Here is a tiny trained network, its code and every weight. The questions are about switching its units off for an input and a target symbol, where a switched-off unit gives its printed mean instead of its output.

import numpy as np


def w(rows, s, z=0):
    codes = np.array(rows[::2]) - 128.0
    scale = np.full(codes.shape[1], s)
    scale[-1] = z or s
    return codes * scale


def norm(h):
    return h / np.sqrt((h * h).mean(-1, keepdims=True) + 1e-5)


def f(y):
    return np.maximum(y, 0)


def softmax(a):
    e = np.exp(a - a.max(-1, keepdims=True))
    return e / e.sum(-1, keepdims=True)


def log_softmax(a):
    a = a - a.max(-1, keepdims=True)
    return a - np.log(np.exp(a).sum(-1, keepdims=True))


def net(x, mask):
    ids = ['αβγδεζηθλμξστφψω'.index(c) for c in x.split()]
    T = len(ids)
    res = E[ids] + P[:T]
    r = norm(res)
    for j in range(2):
        rows = slice(2 * j, 2 * j + 2)
        q, k, v = (r @ M[0][rows].T for M in (Q, K, V))
        z = softmax(np.where(np.tri(T) > 0, q @ k.T / 2**0.5, -1e9)) @ v
        o = O[0][rows]
        res = res + np.where(mask[j], z, o[:, -1]) @ o[:, :-1]
    y = f(norm(res) @ A[0][:, :-1].T + A[0][:, -1])
    res = res + np.where(mask[2:18], y, B[0][:, -1]) @ B[0][:, :-1]
    return log_softmax(norm(res)[-1] @ U[:, :-1].T + U[:, -1])


Q, K, V, O, A, B = {}, {}, {}, {}, {}, {}
E = w([
[165,192,86],'α',
[46,119,151],'β',
[136,217,71],'γ',
[139,213,52],'δ',
[105,143,83],'ε',
[48,84,217],'ζ',
[108,110,112],'η',
[169,191,86],'θ',
[53,121,149],'λ',
[10,155,140],'μ',
[46,121,151],'ξ',
[30,2,208],'σ',
[47,121,148],'τ',
[12,150,143],'φ',
[58,169,146],'ψ',
[69,173,151],'ω',
],0.0084)
P = w([
[134,111,137],'0',
[14,157,117],'1',
[133,121,140],'2',
[7,144,100],'3',
[135,115,139],'4',
[49,161,138],'5',
[135,119,140],'6',
[40,145,126],'7',
[139,120,136],'8',
[9,171,139],'9',
],0.021)
Q[0] = w([
[152,110,94],'H0',
[97,93,91],'H0',
[1,116,7],'H1',
[142,50,114],'H1',
],0.033)
K[0] = w([
[112,112,89],'H0',
[153,93,125],'H0',
[19,81,2],'H1',
[164,62,125],'H1',
],0.03)
V[0] = w([
[105,76,1],'H0',
[180,21,158],'H0',
[130,49,56],'H1',
[199,135,172],'H1',
],0.032)
O[0] = w([
[131,3,80,106],'H0',
[206,116,185,115],'H0',
[108,43,162,157],'H1',
[197,151,141,2],'H1',
],0.03,0.023)
A[0] = w([
[103,125,71,101],'N0',
[175,157,108,218],'N1',
[50,137,251,212],'N2',
[79,119,91,191],'N3',
[107,107,61,204],'N4',
[163,116,114,64],'N5',
[139,17,58,167],'N6',
[247,89,121,61],'N7',
[226,98,101,2],'N8',
[193,137,166,42],'N9',
[156,114,118,54],'N10',
[97,125,110,146],'N11',
[250,143,2,74],'N12',
[238,88,117,31],'N13',
[126,177,130,207],'N14',
[86,139,178,248],'N15',
],0.015,0.0044)
B[0] = w([
[188,160,106,153],'N0',
[113,66,133,141],'N1',
[84,7,230,247],'N2',
[53,99,157,195],'N3',
[175,135,166,174],'N4',
[148,158,115,129],'N5',
[173,215,96,180],'N6',
[159,217,13,136],'N7',
[172,221,68,131],'N8',
[63,109,93,133],'N9',
[158,148,119,128],'N10',
[95,130,127,165],'N11',
[72,18,255,135],'N12',
[162,214,28,134],'N13',
[171,116,158,175],'N14',
[212,103,138,213],'N15',
],0.038,0.014)
U = w([
[127,145,101,206],'α',
[143,124,140,36],'β',
[75,165,67,178],'γ',
[70,132,49,217],'δ',
[134,7,67,124],'ε',
[199,166,239,129],'ζ',
[211,119,112,229],'η',
[129,144,101,172],'θ',
[139,120,140,26],'λ',
[86,133,107,77],'μ',
[143,130,137,75],'ξ',
[208,84,169,43],'σ',
[137,114,141,27],'τ',
[92,136,112,90],'φ',
[64,207,182,48],'ψ',
[103,223,161,255],'ω',
],0.019,0.006)

Each question gives the input, a string of symbols that net reads in full, and the target symbol t.
The units are the heads (2 rows each of Q, K, V and O) and the neurons (one row each of A and B). Each row of codes is followed by its name. A weight is (code - 128) times the scale printed after its matrix; where a second scale follows, it is the last column's (O, A, B and U).
mask holds one flag per unit, heads first, then neurons. A switched-off unit (its flag False) gives its mean, the last column of its rows in O or B, instead of its output. The means were averaged over made-up inputs and are rounded, as every weight is.
A unit's drop is (log p(t) with every unit on - log p(t) with that unit switched off) / (log p(t) with every unit on - log p(t) with every unit switched off).
The circuit of an input: a set's keep is (log p(t) with only the set's units on - log p(t) with every unit switched off) / (log p(t) with every unit on - log p(t) with every unit switched off). Starting from the 12 units with the biggest drops (on a tie, the unit counted first), units are removed one at a time, each time the one whose removal leaves the highest keep (on an exact tie, the one counted first), for as long as the keep stays at least 0.8.
circuit, biggest first: the units of the circuit, biggest drop first
most important unit: the unit with the biggest drop
k most important neurons: the k neurons with the biggest drops, biggest first
heads that matter: for each layer, one digit per head in row order, 1 if its drop is at least 0.15 and else 0, layers parted by /
drop of u: that unit's drop, to one decimal
input δ τ φ ω, target δ: heads that matter -> 10
input ε η τ η, target ε: heads that matter -> 10
input ε ζ ε ξ, target ε: heads that matter -> 10
input ε α ω ζ φ ψ, target ω: most important unit -> H0
input ω ω φ, target ω: heads that matter -> 11
input δ ζ γ ξ, target δ: circuit, biggest first -> H0, N2
input γ μ ω, target ω: heads that matter -> 11
input ω ε ξ γ ζ ζ ζ μ ε ε, target ζ: heads that matter -> 10
input θ ε ζ, target ζ: heads that matter -> 11
input β ε ζ ζ φ, target ζ: heads that matter -> 10
input ω δ α, target δ: 2 most important neurons -> N15, N2
input ε ε ε θ θ, target ε: heads that matter -> 11
input ψ δ θ, target δ: 3 most important neurons -> N15, N2, N0
input ψ α μ, target ψ: circuit, biggest first -> H0
input ζ ψ β η, target ζ: drop of N7 -> 0.0
input ζ λ λ τ, target ζ: drop of H0 -> 1.1
input ζ ζ ξ, target ζ: drop of H0 -> 0.9
